Here is a tiny trained network, its code and every weight. The questions are about switching its units off for an input and a class, where a switched-off unit gives its printed mean instead of its output.

import numpy as np


def w(rows, s, z=0):
    codes = np.array(rows[::2]) - 128.0
    scale = np.full(codes.shape[1], s)
    scale[-1] = z or s
    return codes * scale


def norm(h):
    return h / np.sqrt((h * h).mean(-1, keepdims=True) + 1e-5)


def f(y):
    return np.maximum(y, 0)


def log_softmax(a):
    a = a - a.max(-1, keepdims=True)
    return a - np.log(np.exp(a).sum(-1, keepdims=True))


def net(x, mask):
    res = np.array(x, float).reshape(1, 8) / 4 @ E
    u = 0
    for l in range(3):
        y = f(norm(res) @ A[l][:, :-1].T + A[l][:, -1])
        res = res + np.where(mask[u : u + 10], y, B[l][:, -1]) @ B[l][:, :-1]
        u += 10
    return log_softmax(norm(res)[-1] @ U[:, :-1].T + U[:, -1])


A, B = {}, {}
E = w([
[164,114,89,145],'x0',
[51,111,202,110],'x1',
[73,15,125,100],'x2',
[140,130,163,191],'x3',
[144,14,185,50],'x4',
[119,173,80,124],'x5',
[255,88,115,180],'x6',
[118,39,163,241],'x7',
],0.0082)
A[0] = w([
[83,240,108,33,3],'0.n0',
[199,204,130,239,25],'0.n1',
[27,74,169,134,81],'0.n2',
[81,253,133,28,30],'0.n3',
[61,130,68,165,35],'0.n4',
[2,166,41,178,20],'0.n5',
[81,75,192,136,36],'0.n6',
[128,212,57,85,82],'0.n7',
[89,77,210,137,21],'0.n8',
[111,179,93,174,143],'0.n9',
],0.0084,0.0056)
B[0] = w([
[100,183,85,25,227],'0.n0',
[213,145,149,195,237],'0.n1',
[119,116,176,200,246],'0.n2',
[56,234,62,27,252],'0.n3',
[105,61,54,187,148],'0.n4',
[39,96,11,223,192],'0.n5',
[103,118,207,135,191],'0.n6',
[49,119,253,129,248],'0.n7',
[96,100,156,119,189],'0.n8',
[128,92,83,189,233],'0.n9',
],0.0066,0.0032)
A[1] = w([
[173,67,130,180,107],'1.n0',
[231,109,148,102,122],'1.n1',
[90,189,93,96,72],'1.n2',
[69,103,168,98,41],'1.n3',
[85,81,209,117,2],'1.n4',
[214,206,133,228,73],'1.n5',
[79,254,136,57,31],'1.n6',
[224,56,127,17,43],'1.n7',
[159,148,111,156,55],'1.n8',
[55,91,169,87,51],'1.n9',
],0.009,0.0039)
B[1] = w([
[137,171,143,60,227],'1.n0',
[109,125,38,131,209],'1.n1',
[107,153,139,67,196],'1.n2',
[155,176,217,146,174],'1.n3',
[144,100,190,114,192],'1.n4',
[206,216,162,163,254],'1.n5',
[86,209,93,11,244],'1.n6',
[136,4,2,105,208],'1.n7',
[133,140,159,148,154],'1.n8',
[197,154,192,133,198],'1.n9',
],0.0086,0.0044)
A[2] = w([
[234,64,199,208,113],'2.n0',
[87,84,222,124,71],'2.n1',
[74,53,214,144,35],'2.n2',
[61,53,254,121,2],'2.n3',
[16,50,191,177,85],'2.n4',
[119,141,17,182,72],'2.n5',
[121,218,104,40,79],'2.n6',
[169,179,93,176,51],'2.n7',
[26,239,140,73,78],'2.n8',
[11,146,32,214,31],'2.n9',
],0.0077,0.0035)
B[2] = w([
[128,191,118,84,254],'2.n0',
[166,150,182,75,193],'2.n1',
[129,133,220,102,196],'2.n2',
[169,144,217,102,212],'2.n3',
[103,78,228,102,212],'2.n4',
[93,101,176,159,177],'2.n5',
[87,217,137,127,219],'2.n6',
[128,137,184,154,179],'2.n7',
[95,152,53,61,234],'2.n8',
[2,32,104,171,169],'2.n9',
],0.0083,0.0049)
U = w([
[128,83,251,70,170],'0',
[189,31,31,68,74],'1',
[237,199,110,196,203],'2',
[16,97,108,212,5],'3',
[42,220,69,24,181],'4',
],0.018,0.0029)

Each question gives the input, the list of numbers given to net, and the class t.
The units are the neurons (one row each of A and B). Each row of codes is followed by its name. A weight is (code - 128) times the scale printed after its matrix; where a second scale follows, it is the last column's (A, B and U).
mask holds one flag per neuron, layer by layer. A switched-off neuron (its flag False) gives its mean, the last column of its row in B, instead of its output. The means were averaged over made-up inputs and are rounded, as every weight is.
A unit's drop is (log p(t) with every unit on - log p(t) with that unit switched off) / (log p(t) with every unit on - log p(t) with every unit switched off).
The circuit of an input: a set's keep is (log p(t) with only the set's units on - log p(t) with every unit switched off) / (log p(t) with every unit on - log p(t) with every unit switched off). Starting from the 12 units with the biggest drops (on a tie, the unit counted first), units are removed one at a time, each time the one whose removal leaves the highest keep (on an exact tie, the one counted first), for as long as the keep stays at least 0.8.
units of the circuit, in order: the units of the circuit, biggest drop first
k most important neurons: the k neurons with the biggest drops, biggest first
k most important neurons of layer l: the k neurons of layer l with the biggest drops, biggest first
drop when u is switched off: that unit's drop, to one decimal
input [-6,8,-8,7,3,-7,0,-5], class 4: units of the circuit, in order -> [1.n6; 2.n8]
input [2,8,-6,2,0,-3,3,6], class 2: 2 most important neurons -> [1.n5; 0.n7]
input [1,0,-3,-3,4,1,6,5], class 1: units of the circuit, in order -> [1.n7; 1.n1]
input [8,-3,-2,5,-4,3,-4,0], class 2: units of the circuit, in order -> [1.n5; 0.n1]
input [4,-6,7,-5,3,0,-1,-7], class 1: most important neuron -> [1.n7]
input [-7,2,-1,-3,-8,-7,5,-3], class 2: 2 most important neurons -> [0.n1; 1.n5]
input [-4,-7,0,2,-8,0,-3,1], class 3: units of the circuit, in order -> [0.n5; 2.n9; 0.n9]
input [-5,5,4,-7,3,3,6,-2], class 1: units of the circuit, in order -> [1.n7; 0.n7]
input [2,0,6,-2,-5,-5,-8,3], class 3: units of the circuit, in order -> [0.n5; 2.n9]
input [-5,-8,5,8,-2,-7,-6,-2], class 3: 3 most important neurons of layer 0 -> [0.n5; 0.n7; 0.n4]
input [8,-8,2,-6,-8,2,-1,-1], class 3: 2 most important neurons -> [2.n9; 0.n5]
input [-7,7,-6,-5,2,0,7,1], class 2: 2 most important neurons of layer 1 -> [1.n6; 1.n1]
input [-2,4,-1,6,-5,-6,-8,2], class 3: 3 most important neurons of layer 0 -> [0.n5; 0.n7; 0.n9]
input [-8,-6,-4,-7,7,-4,0,5], class 1: units of the circuit, in order -> [1.n7]
input [6,3,7,-5,0,0,-5,-2], class 0: 3 most important neurons -> [0.n2; 1.n6; 0.n3]
input [-2,-6,-2,4,-3,-1,-2,-2], class 2: 3 most important neurons -> [0.n1; 1.n5; 0.n9]
input [2,6,-7,-3,-7,1,-6,6], class 3: 2 most important neurons -> [0.n5; 2.n9]
input [6,-3,-3,5,6,-5,2,1], class 1: drop when 1.n7 is switched off -> 0.2
input [1,-2,-3,-4,-8,8,-8,7], class 3: drop when 0.n5 is switched off -> 0.2
input [2,1,0,-6,2,7,5,-1], class 1: drop when 1.n1 is switched off -> 0.0
input [-7,0,8,8,-7,-1,-1,-1], class 3: drop when 0.n5 is switched off -> 0.1
